Below are the code and all the weights of a small trained network. Each question names an input and a class and asks about switching units off, where a switched-off unit gives its printed mean instead of its output.

import numpy as np


def w(rows, s, z=0):
    codes = np.array(rows[::2]) - 128.0
    scale = np.full(codes.shape[1], s)
    scale[-1] = z or s
    return codes * scale


def norm(h):
    return h / np.sqrt((h * h).mean(-1, keepdims=True) + 1e-5)


def f(y):
    return np.maximum(y, 0)


def log_softmax(a):
    a = a - a.max(-1, keepdims=True)
    return a - np.log(np.exp(a).sum(-1, keepdims=True))


def net(x, mask):
    res = np.array(x, float).reshape(1, 6) / 4 @ E
    u = 0
    for l in range(2):
        y = f(norm(res) @ A[l][:, :-1].T + A[l][:, -1])
        res = res + np.where(mask[u : u + 16], y, B[l][:, -1]) @ B[l][:, :-1]
        u += 16
    return log_softmax(norm(res)[-1] @ U[:, :-1].T + U[:, -1])


A, B = {}, {}
E = w([
[191,170,113,100,136,209,66,16,117,89],'x0',
[44,210,149,62,135,101,3,198,102,106],'x1',
[124,121,130,120,123,125,129,123,124,125],'x2',
[196,117,169,175,61,84,36,127,198,142],'x3',
[186,30,104,99,84,223,98,231,141,88],'x4',
[172,205,201,108,56,206,175,167,49,161],'x5',
],0.0081)
A[0] = w([
[153,193,225,117,30,169,191,104,61,222,69],'L0N1',
[92,114,139,160,65,24,198,193,162,187,93],'L0N2',
[93,147,97,96,205,150,182,97,86,158,70],'L0N3',
[188,141,108,112,159,192,141,46,123,102,91],'L0N4',
[165,127,195,185,79,37,76,70,162,186,49],'L0N5',
[76,99,138,140,108,101,196,199,160,202,62],'L0N6',
[210,52,115,176,107,110,227,48,143,182,11],'L0N7',
[173,81,97,89,104,217,125,211,153,149,60],'L0N8',
[162,19,77,99,129,167,89,178,156,115,72],'L0N9',
[169,178,111,99,123,161,61,30,147,108,16],'L0N10',
[98,57,55,147,244,60,97,69,224,70,64],'L0N11',
[75,97,58,87,234,175,202,143,79,86,62],'L0N12',
[98,194,178,72,172,40,95,90,111,183,71],'L0N13',
[66,153,160,87,122,107,28,161,124,132,41],'L0N14',
[191,81,182,168,57,103,42,130,209,180,2],'L0N15',
[139,156,162,176,133,60,203,16,140,198,70],'L0N16',
],0.011,0.0064)
B[0] = w([
[95,114,164,159,63,117,76,86,133,215,254],'L0N1',
[201,114,146,88,191,124,97,63,123,125,222],'L0N2',
[175,175,130,109,63,88,152,135,167,91,197],'L0N3',
[164,97,135,80,202,85,119,106,127,138,230],'L0N4',
[140,212,141,88,89,89,226,145,123,112,208],'L0N5',
[167,105,135,89,196,96,118,78,104,136,196],'L0N6',
[121,107,7,129,154,219,118,225,183,160,232],'L0N7',
[74,126,169,180,144,122,126,96,156,75,238],'L0N8',
[65,128,168,178,155,148,143,86,121,66,231],'L0N9',
[169,94,124,99,214,66,135,93,74,125,193],'L0N10',
[117,118,201,153,37,146,81,101,75,228,243],'L0N11',
[201,182,115,126,43,47,169,129,161,112,245],'L0N12',
[89,98,131,179,157,181,132,144,164,45,206],'L0N13',
[129,125,24,106,146,176,89,166,159,128,203],'L0N14',
[181,192,119,95,64,70,210,117,158,109,210],'L0N15',
[74,100,162,198,155,176,114,158,146,24,223],'L0N16',
],0.012,0.0087)
A[1] = w([
[145,44,179,103,70,167,147,147,80,26,60],'L1N1',
[49,131,201,199,167,135,157,151,100,55,10],'L1N2',
[135,87,150,121,111,175,157,131,119,98,97],'L1N3',
[148,160,111,87,70,88,215,162,75,102,31],'L1N4',
[107,112,165,132,78,116,98,146,90,250,82],'L1N5',
[65,106,114,153,163,68,157,136,136,119,70],'L1N6',
[89,155,18,83,156,142,66,204,117,140,27],'L1N7',
[186,139,167,134,207,108,128,111,76,150,79],'L1N8',
[98,133,191,96,96,172,142,131,94,208,2],'L1N9',
[134,84,143,177,125,176,155,130,124,50,111],'L1N10',
[91,151,151,144,93,139,136,86,97,215,15],'L1N11',
[129,82,179,90,156,98,157,192,158,153,100],'L1N12',
[132,71,85,132,161,148,166,183,174,197,29],'L1N13',
[161,80,176,66,228,56,128,151,103,154,30],'L1N14',
[75,182,142,106,105,76,84,90,132,113,224],'L1N15',
[112,148,166,169,140,148,121,122,182,79,6],'L1N16',
],0.011,0.0043)
B[1] = w([
[119,185,206,152,184,93,74,151,142,116,183],'L1N1',
[81,141,154,120,171,149,113,125,150,66,217],'L1N2',
[62,143,111,119,152,115,145,130,109,134,159],'L1N3',
[183,224,146,123,87,81,182,125,197,145,191],'L1N4',
[110,55,145,128,90,138,60,69,149,186,186],'L1N5',
[108,83,169,130,115,130,140,91,131,101,149],'L1N6',
[164,86,10,162,123,213,188,184,156,176,170],'L1N7',
[159,102,111,84,172,113,100,148,85,115,180],'L1N8',
[113,55,147,170,60,87,71,97,121,184,155],'L1N9',
[64,166,137,88,142,126,108,175,85,104,225],'L1N10',
[86,83,139,167,115,132,92,124,153,136,169],'L1N11',
[130,132,142,95,167,107,119,111,85,112,142],'L1N12',
[124,131,59,90,127,183,137,169,64,152,168],'L1N13',
[202,108,98,47,185,119,110,93,49,174,182],'L1N14',
[118,89,113,145,106,158,201,161,120,159,255],'L1N15',
[96,149,147,100,153,102,99,162,59,111,199],'L1N16',
],0.011,0.0083)
U = w([
[40,150,192,176,171,139,116,142,135,39,251],'0',
[94,70,162,173,51,130,71,77,137,216,115],'1',
[186,224,130,115,61,54,198,156,178,114,118],'2',
[121,107,5,144,152,217,143,208,134,165,62],'3',
[191,96,128,66,212,95,93,76,65,135,71],'4',
],0.018,0.0018)

Each question gives the input, the list of numbers given to net, and the class t.
The units are the neurons (one row each of A and B). Each row of codes is followed by its name. A weight is (code - 128) times the scale printed after its matrix; where a second scale follows, it is the last column's (A, B and U).
mask holds one flag per neuron, layer by layer. A switched-off neuron (its flag False) gives its mean, the last column of its row in B, instead of its output. The means were averaged over made-up inputs and are rounded, as every weight is.
A unit's drop is (log p(t) with every unit on - log p(t) with that unit switched off) / (log p(t) with every unit on - log p(t) with every unit switched off).
The circuit of an input: a set's keep is (log p(t) with only the set's units on - log p(t) with every unit switched off) / (log p(t) with every unit on - log p(t) with every unit switched off). Starting from the 12 units with the biggest drops (on a tie, the unit counted first), units are removed one at a time, each time the one whose removal leaves the highest keep (on an exact tie, the one counted first), for as long as the keep stays at least 0.8.
units of the circuit, in order: the units of the circuit, biggest drop first
top k neurons: the k neurons with the biggest drops, biggest first
top k neurons in layer l: the k neurons of layer l with the biggest drops, biggest first
input [8,-8,5,-1,3,-7], class 3: top 2 neurons : L0N7; L0N1
input [3,6,4,7,6,0], class 2: top 4 neurons in layer 0 : L0N15; L0N16; L0N13; L0N7
input [-8,-3,-4,0,-6,-6], class 4: top 2 neurons : L0N2; L0N6
input [6,-8,-3,8,-8,-8], class 0: units of the circuit, in order : L0N16
input [-6,0,0,-8,-3,3], class 2: top 2 neurons in layer 0 : L0N12; L0N3
input [7,-4,2,1,-7,1], class 0: top 2 neurons : L0N16; L0N2
input [-8,1,-8,-5,-6,-8], class 1: top 3 neurons : L0N11; L0N4; L0N10
input [-2,-2,-8,-5,-7,7], class 0: top 3 neurons : L0N16; L0N11; L0N13
input [-3,2,6,1,-6,6], class 0: top 2 neurons in layer 0 : L0N13; L0N16
input [0,-7,8,-6,6,-7], class 1: top 2 neurons in layer 1 : L1N7; L1N15
input [5,-5,0,-5,-4,-5], class 1: top 4 neurons in layer 0 : L0N11; L0N5; L0N15; L0N13
input [2,-2,-8,-8,-3,-6], class 2: top 2 neurons : L0N12; L0N3
input [7,3,-8,-7,-6,1], class 2: top 3 neurons : L0N3; L0N12; L0N9
input [6,0,5,-1,-6,6], class 0: top 3 neurons : L0N16; L0N13; L0N11
input [-6,7,-3,5,4,-3], class 3: units of the circuit, in order : L0N14
input [-6,-8,8,-6,-7,7], class 3: top 2 neurons : L0N7; L0N11
input [7,1,6,6,-6,2], class 4: top 2 neurons : L0N10; L0N4
input [-6,3,2,2,-8,5], class 0: top 2 neurons : L0N13; L0N16
input [1,4,-6,5,-3,5], class 1: top 2 neurons in layer 1 : L1N5; L1N11
input [-7,5,-3,1,-2,-1], class 4: units of the circuit, in order : L0N2
input [-5,-6,0,7,-1,-6], class 2: top 2 neurons in layer 0 : L0N15; L0N5
